Here is a tiny trained network, its code and every weight. The questions are about switching its units off for an input and a target symbol, where a switched-off unit gives its printed mean instead of its output.

import numpy as np


def w(rows, s, z=0):
    codes = np.array(rows[::2]) - 128.0
    scale = np.full(codes.shape[1], s)
    scale[-1] = z or s
    return codes * scale


def f(y):
    return np.maximum(y, 0)


def softmax(a):
    e = np.exp(a - a.max(-1, keepdims=True))
    return e / e.sum(-1, keepdims=True)


def log_softmax(a):
    a = a - a.max(-1, keepdims=True)
    return a - np.log(np.exp(a).sum(-1, keepdims=True))


def net(x, mask):
    ids = ['ΣΦΩηπτ'.index(c) for c in x.split()]
    T = len(ids)
    res = E[ids] + P[:T]
    u = 0
    for l in range(3):
        q, k, v = (res @ M[l].T for M in (Q, K, V))
        z = softmax(np.where(np.tri(T) > 0, q @ k.T / 3**0.5, -1e9)) @ v
        res = res + np.where(mask[u], z, O[l][:, -1]) @ O[l][:, :-1]
        u += 1
        y = f(res @ A[l][:, :-1].T + A[l][:, -1])
        res = res + np.where(mask[u : u + 8], y, B[l][:, -1]) @ B[l][:, :-1]
        u += 8
    return log_softmax(res[-1] @ U[:, :-1].T + U[:, -1])


Q, K, V, O, A, B = {}, {}, {}, {}, {}, {}
E = w([
[77,118,121,106,93,174],'Σ',
[45,64,83,140,121,140],'Φ',
[127,195,39,156,90,83],'Ω',
[58,149,183,167,108,67],'η',
[187,53,95,57,72,52],'π',
[132,180,200,36,73,2],'τ',
],0.0045)
P = w([
[156,123,135,153,130,179],'0',
[97,141,105,111,33,129],'1',
[90,121,108,132,8,90],'2',
[96,118,101,75,167,59],'3',
[93,98,111,108,141,43],'4',
[119,76,124,208,67,2],'5',
],0.005)
Q[0] = w([
[173,97,209,140,108,123],'L0H1',
[140,160,102,179,142,254],'L0H1',
[77,71,133,93,140,161],'L0H1',
],0.03)
K[0] = w([
[183,159,105,76,168,231],'L0H1',
[4,97,55,68,75,123],'L0H1',
[153,173,62,164,163,94],'L0H1',
],0.023)
V[0] = w([
[123,121,43,254,91,52],'L0H1',
[180,125,35,55,149,151],'L0H1',
[162,10,145,142,119,124],'L0H1',
],0.0089)
O[0] = w([
[47,189,2,127,135,131,253],'L0H1',
[213,90,60,134,120,118,141],'L0H1',
[90,54,127,53,133,155,181],'L0H1',
],0.0063,0.0012)
A[0] = w([
[147,167,145,96,109,220,102],'L0N1',
[163,164,144,112,213,168,85],'L0N2',
[158,155,129,125,209,138,49],'L0N3',
[166,107,126,102,201,146,2],'L0N4',
[201,177,128,97,248,173,63],'L0N5',
[145,126,134,144,160,138,107],'L0N6',
[131,129,127,127,135,132,118],'L0N7',
[184,130,154,115,207,134,48],'L0N8',
],0.012,0.0032)
B[0] = w([
[251,118,247,227,82,219,250],'L0N1',
[129,123,16,98,24,129,128],'L0N2',
[28,85,128,31,66,29,128],'L0N3',
[123,2,66,166,101,108,128],'L0N4',
[37,136,94,83,244,115,128],'L0N5',
[156,128,125,157,118,133,128],'L0N6',
[120,119,134,115,127,130,128],'L0N7',
[168,139,45,153,153,219,128],'L0N8',
],0.0077,0.00014)
Q[1] = w([
[199,79,82,113,192,204],'L1H1',
[135,68,121,201,5,133],'L1H1',
[176,144,173,243,250,251],'L1H1',
],0.031)
K[1] = w([
[101,201,125,139,107,160],'L1H1',
[158,148,138,154,245,109],'L1H1',
[127,115,114,143,142,254],'L1H1',
],0.036)
V[1] = w([
[114,251,197,137,125,77],'L1H1',
[75,84,236,141,143,170],'L1H1',
[205,116,184,54,81,100],'L1H1',
],0.021)
O[1] = w([
[175,230,129,130,195,58,117],'L1H1',
[99,143,248,116,173,154,13],'L1H1',
[147,52,128,201,214,90,253],'L1H1',
],0.015,0.006)
A[1] = w([
[143,100,170,192,157,187,118],'L1N1',
[178,149,175,94,170,169,60],'L1N2',
[170,201,94,169,168,141,41],'L1N3',
[2,144,57,84,209,134,124],'L1N4',
[131,130,133,109,178,121,61],'L1N5',
[129,147,126,84,206,147,6],'L1N6',
[164,141,137,102,160,150,59],'L1N7',
[195,136,123,205,164,103,35],'L1N8',
],0.0088,0.0026)
B[1] = w([
[238,143,129,124,145,115,188],'L1N1',
[107,160,37,177,134,157,154],'L1N2',
[168,173,153,2,103,135,213],'L1N3',
[122,112,165,127,67,77,167],'L1N4',
[98,99,130,149,97,120,169],'L1N5',
[93,101,91,117,96,148,160],'L1N6',
[92,119,118,155,125,128,142],'L1N7',
[148,70,108,75,188,69,254],'L1N8',
],0.0095,0.009)
Q[2] = w([
[110,83,136,90,86,2],'L2H1',
[130,159,97,160,168,95],'L2H1',
[127,111,129,99,98,55],'L2H1',
],0.027)
K[2] = w([
[200,129,196,164,78,253],'L2H1',
[130,197,97,164,111,129],'L2H1',
[167,123,157,123,85,202],'L2H1',
],0.02)
V[2] = w([
[243,232,120,248,144,140],'L2H1',
[190,101,168,169,151,254],'L2H1',
[79,181,228,84,137,158],'L2H1',
],0.0085)
O[2] = w([
[199,226,91,236,147,244,84],'L2H1',
[219,112,215,152,46,180,160],'L2H1',
[87,105,136,42,183,254,5],'L2H1',
],0.0064,0.013)
A[2] = w([
[96,127,58,117,224,204,156],'L2N1',
[67,167,139,118,1,192,27],'L2N2',
[72,105,113,66,205,196,147],'L2N3',
[99,91,60,168,124,195,180],'L2N4',
[44,136,220,126,185,191,6],'L2N5',
[49,147,151,202,107,194,1],'L2N6',
[92,245,232,100,56,94,173],'L2N7',
[145,143,225,73,183,131,131],'L2N8',
],0.0084,0.0025)
B[2] = w([
[158,185,205,201,32,36,248],'L2N1',
[143,115,61,22,255,133,250],'L2N2',
[52,143,180,229,117,88,255],'L2N3',
[88,97,116,134,56,221,239],'L2N4',
[237,102,70,147,116,82,192],'L2N5',
[111,43,169,26,106,148,161],'L2N6',
[49,150,192,205,72,190,252],'L2N7',
[103,175,132,75,210,199,247],'L2N8',
],0.0086,0.0058)
U = w([
[225,147,152,118,153,249,202],'Σ',
[53,64,172,2,124,174,100],'Φ',
[147,237,8,70,46,131,6],'Ω',
[64,239,231,147,77,137,198],'η',
[137,35,130,216,52,120,190],'π',
[185,159,163,129,249,54,58],'τ',
],0.0023,0.0017)

Each question gives the input, a string of symbols that net reads in full, and the target symbol t.
The units are the heads (3 rows each of Q, K, V and O) and the neurons (one row each of A and B). Each row of codes is followed by its name. A weight is (code - 128) times the scale printed after its matrix; where a second scale follows, it is the last column's (O, A, B and U).
mask holds one flag per unit, layer by layer, with each layer's heads first. A switched-off unit (its flag False) gives its mean, the last column of its rows in O or B, instead of its output. The means were averaged over made-up inputs and are rounded, as every weight is.
A unit's drop is (log p(t) with every unit on - log p(t) with that unit switched off) / (log p(t) with every unit on - log p(t) with every unit switched off).
The circuit of an input: a set's keep is (log p(t) with only the set's units on - log p(t) with every unit switched off) / (log p(t) with every unit on - log p(t) with every unit switched off). Starting from the 12 units with the biggest drops (on a tie, the unit counted first), units are removed one at a time, each time the one whose removal leaves the highest keep (on an exact tie, the one counted first), for as long as the keep stays at least 0.8.
circuit, biggest first: the units of the circuit, biggest drop first
unit that matters most: the unit with the biggest drop
top k neurons: the k neurons with the biggest drops, biggest first
k most important neurons of layer l: the k neurons of layer l with the biggest drops, biggest first
drop when u is switched off: that unit's drop, to one decimal
input Σ Σ Φ, target Φ: circuit, biggest first	L1H1, L2N2
input π Φ Σ τ Φ Ω, target τ: circuit, biggest first	L1H1
input Σ Ω η Ω, target η: circuit, biggest first	L1H1, L2N7, L0H1
input Ω Φ Ω Σ Σ, target Ω: circuit, biggest first	L1H1, L0H1
input Φ τ π Ω, target Φ: circuit, biggest first	L1H1, L2H1
input Ω Σ π, target Ω: top 2 neurons	L2N3, L2N7
input η Ω Σ Σ Σ η, target η: circuit, biggest first	L1H1, L0H1, L2N7
input η Σ π Ω π Σ, target η: circuit, biggest first	L1H1, L2H1, L0H1, L2N1
input π π π Σ, target π: circuit, biggest first	L1H1, L0H1, L2H1
input Ω π π η, target Ω: circuit, biggest first	L0H1, L1H1, L2H1
input Φ τ Φ Ω Σ Ω, target Φ: circuit, biggest first	L2H1, L1H1
input Σ τ Σ Φ π, target Σ: top 3 neurons	L0N1, L1N1, L1N8
input Ω π τ Σ Φ, target Ω: circuit, biggest first	L0H1, L1H1, L1N3
input Ω π π Φ, target Ω: circuit, biggest first	L0H1, L1H1, L2H1
input τ η π, target τ: circuit, biggest first	L1H1, L0H1
input η Φ Ω τ Ω π, target η: unit that matters most	L2H1
input Ω Φ π π Σ Σ, target Ω: top 2 neurons	L2N3, L2N7
input η Φ π τ Φ τ, target τ: top 2 neurons	L1N8, L2N7
input Ω π η, target Ω: circuit, biggest first	L1H1, L0H1, L2H1
input Σ Φ Σ Σ, target Σ: most important neuron of layer 2	L2N2
input Σ η π Σ, target Σ: top 3 neurons	L0N1, L1N1, L1N8
input Ω τ π, target τ: top 2 neurons	L1N8, L2N4
input Σ η τ π, target Σ: 2 most important neurons of layer 1	L1N1, L1N3
input τ π π τ, target τ: drop when L1N8 is switched off	0.2
input Σ π Φ π Ω, target Σ: drop when L2N6 is switched off	0.0
input Φ η τ Σ π Σ, target Φ: drop when L1H1 is switched off	1.3
input τ Ω π Σ η, target τ: unit that matters most	L0H1
input Σ Σ Φ Φ, target Σ: drop when L1N2 is switched off	0.1
input τ Φ η η Ω, target η: 2 most important neurons of layer 1	L1N3, L1N1
input Σ Σ τ Φ, target Σ: 2 most important neurons of layer 1	L1N1, L1N3
